Here is a tiny trained network, its code and every weight. The questions are about switching its units off for an input and a target symbol, where a switched-off unit gives its printed mean instead of its output.

import numpy as np


def w(rows, s, z=0):
    codes = np.array(rows[::2]) - 128.0
    scale = np.full(codes.shape[1], s)
    scale[-1] = z or s
    return codes * scale


def norm(h):
    return h / np.sqrt((h * h).mean(-1, keepdims=True) + 1e-5)


def f(y):
    return np.maximum(y, 0)


def softmax(a):
    e = np.exp(a - a.max(-1, keepdims=True))
    return e / e.sum(-1, keepdims=True)


def log_softmax(a):
    a = a - a.max(-1, keepdims=True)
    return a - np.log(np.exp(a).sum(-1, keepdims=True))


def net(x, mask):
    ids = ['βδεζηθλξπστψω'.index(c) for c in x.split()]
    T = len(ids)
    res = E[ids] + P[:T]
    q, k, v = (norm(res) @ M[0].T for M in (Q, K, V))
    z = softmax(np.where(np.tri(T) > 0, q @ k.T / 3**0.5, -1e9)) @ v
    res = res + np.where(mask[0], z, O[0][:, -1]) @ O[0][:, :-1]
    y = f(norm(res) @ A[0][:, :-1].T + A[0][:, -1])
    res = res + np.where(mask[1:9], y, B[0][:, -1]) @ B[0][:, :-1]
    return log_softmax(norm(res)[-1] @ U[:, :-1].T + U[:, -1])


Q, K, V, O, A, B = {}, {}, {}, {}, {}, {}
E = w([
[146,232,197,247],'β',
[155,75,135,59],'δ',
[48,114,42,136],'ε',
[160,104,190,159],'ζ',
[91,4,212,149],'η',
[144,47,100,173],'θ',
[186,155,159,100],'λ',
[52,144,121,203],'ξ',
[145,138,80,134],'π',
[65,218,70,32],'σ',
[41,211,142,126],'τ',
[59,65,158,36],'ψ',
[169,240,109,120],'ω',
],0.018)
P = w([
[28,136,140,37],'0',
[59,120,137,74],'1',
[70,137,142,66],'2',
[100,159,141,70],'3',
[128,184,147,66],'4',
[134,190,152,58],'5',
[171,219,145,59],'6',
[162,207,144,71],'7',
[186,223,151,72],'8',
[191,233,148,53],'9',
[192,237,148,49],'10',
[199,249,148,46],'11',
[202,250,163,51],'12',
[206,253,160,37],'13',
],0.0043)
Q[0] = w([
[158,134,235,175],'H1',
[165,134,61,2],'H1',
[162,151,88,58],'H1',
],0.0085)
K[0] = w([
[174,77,2,147],'H1',
[159,143,144,181],'H1',
[231,17,83,182],'H1',
],0.0082)
V[0] = w([
[188,246,69,99],'H1',
[128,103,1,165],'H1',
[231,150,140,69],'H1',
],0.0047)
O[0] = w([
[55,194,84,174,178],'H1',
[171,31,9,171,11],'H1',
[253,76,28,10,252],'H1',
],0.004,0.0029)
A[0] = w([
[177,99,194,160,156],'N1',
[118,192,43,151,190],'N2',
[206,35,112,151,252],'N3',
[179,124,153,63,178],'N4',
[11,125,106,100,57],'N5',
[167,152,137,114,199],'N6',
[79,171,141,208,34],'N7',
[165,185,245,142,178],'N8',
],0.012,0.0036)
B[0] = w([
[169,166,102,4,181],'N1',
[114,32,154,171,160],'N2',
[181,210,181,194,173],'N3',
[210,51,91,194,223],'N4',
[204,135,67,104,146],'N5',
[65,152,83,248,196],'N6',
[53,1,212,90,138],'N7',
[104,184,93,102,247],'N8',
],0.0067,0.013)
U = w([
[97,180,226,192,69],'β',
[198,44,141,126,157],'δ',
[90,69,13,113,62],'ε',
[154,180,198,52,155],'ζ',
[158,100,252,94,100],'η',
[185,119,225,245,56],'θ',
[173,129,73,122,195],'λ',
[96,81,156,165,254],'ξ',
[136,56,73,226,72],'π',
[88,152,46,36,32],'σ',
[65,160,142,86,194],'τ',
[132,79,122,33,160],'ψ',
[91,169,79,207,137],'ω',
],0.017,0.0083)

Each question gives the input, a string of symbols that net reads in full, and the target symbol t.
The units are the heads (3 rows each of Q, K, V and O) and the neurons (one row each of A and B). Each row of codes is followed by its name. A weight is (code - 128) times the scale printed after its matrix; where a second scale follows, it is the last column's (O, A, B and U).
mask holds one flag per unit, heads first, then neurons. A switched-off unit (its flag False) gives its mean, the last column of its rows in O or B, instead of its output. The means were averaged over made-up inputs and are rounded, as every weight is.
A unit's drop is (log p(t) with every unit on - log p(t) with that unit switched off) / (log p(t) with every unit on - log p(t) with every unit switched off).
The circuit of an input: a set's keep is (log p(t) with only the set's units on - log p(t) with every unit switched off) / (log p(t) with every unit on - log p(t) with every unit switched off). Starting from all 9 units, units are removed one at a time, each time the one whose removal leaves the highest keep (on an exact tie, the one counted first), for as long as the keep stays at least 0.8.
units of the circuit, in order: the units of the circuit, biggest drop first
top k neurons: the k neurons with the biggest drops, biggest first
drop of u: that unit's drop, to one decimal
input ε λ λ δ ξ, target ξ: top 2 neurons : [N7 N4]
input λ λ ω ω π δ λ η λ ζ λ λ δ ζ, target λ: units of the circuit, in order : [N1 H1]
input ξ θ ξ π ζ τ ζ ω, target ω: top 2 neurons : [N1 N2]
input λ λ ω θ ψ ζ λ δ τ ω λ ζ ζ, target ζ: top 2 neurons : [N1 N8]
input λ ζ δ λ λ ζ ζ λ λ ζ, target λ: top 3 neurons : [N1 N4 N8]
input λ ψ π ε δ δ λ ζ, target ζ: top 2 neurons : [N1 N4]
input ξ θ ζ λ λ τ π π ζ λ ω, target ω: top 3 neurons : [N1 N2 N6]
input ζ ζ λ λ λ ω λ λ ψ ζ λ ζ λ π, target π: top 3 neurons : [N2 N1 N8]
input ζ θ λ δ, target δ: top 2 neurons : [N8 N4]
input λ ζ λ δ, target δ: drop of N4 : 0.3
input ζ λ δ ζ ξ σ η, target η: drop of N6 : 0.2
input π σ ψ λ ω ζ ξ ω δ λ ζ θ, target θ: drop of N3 : 1.0
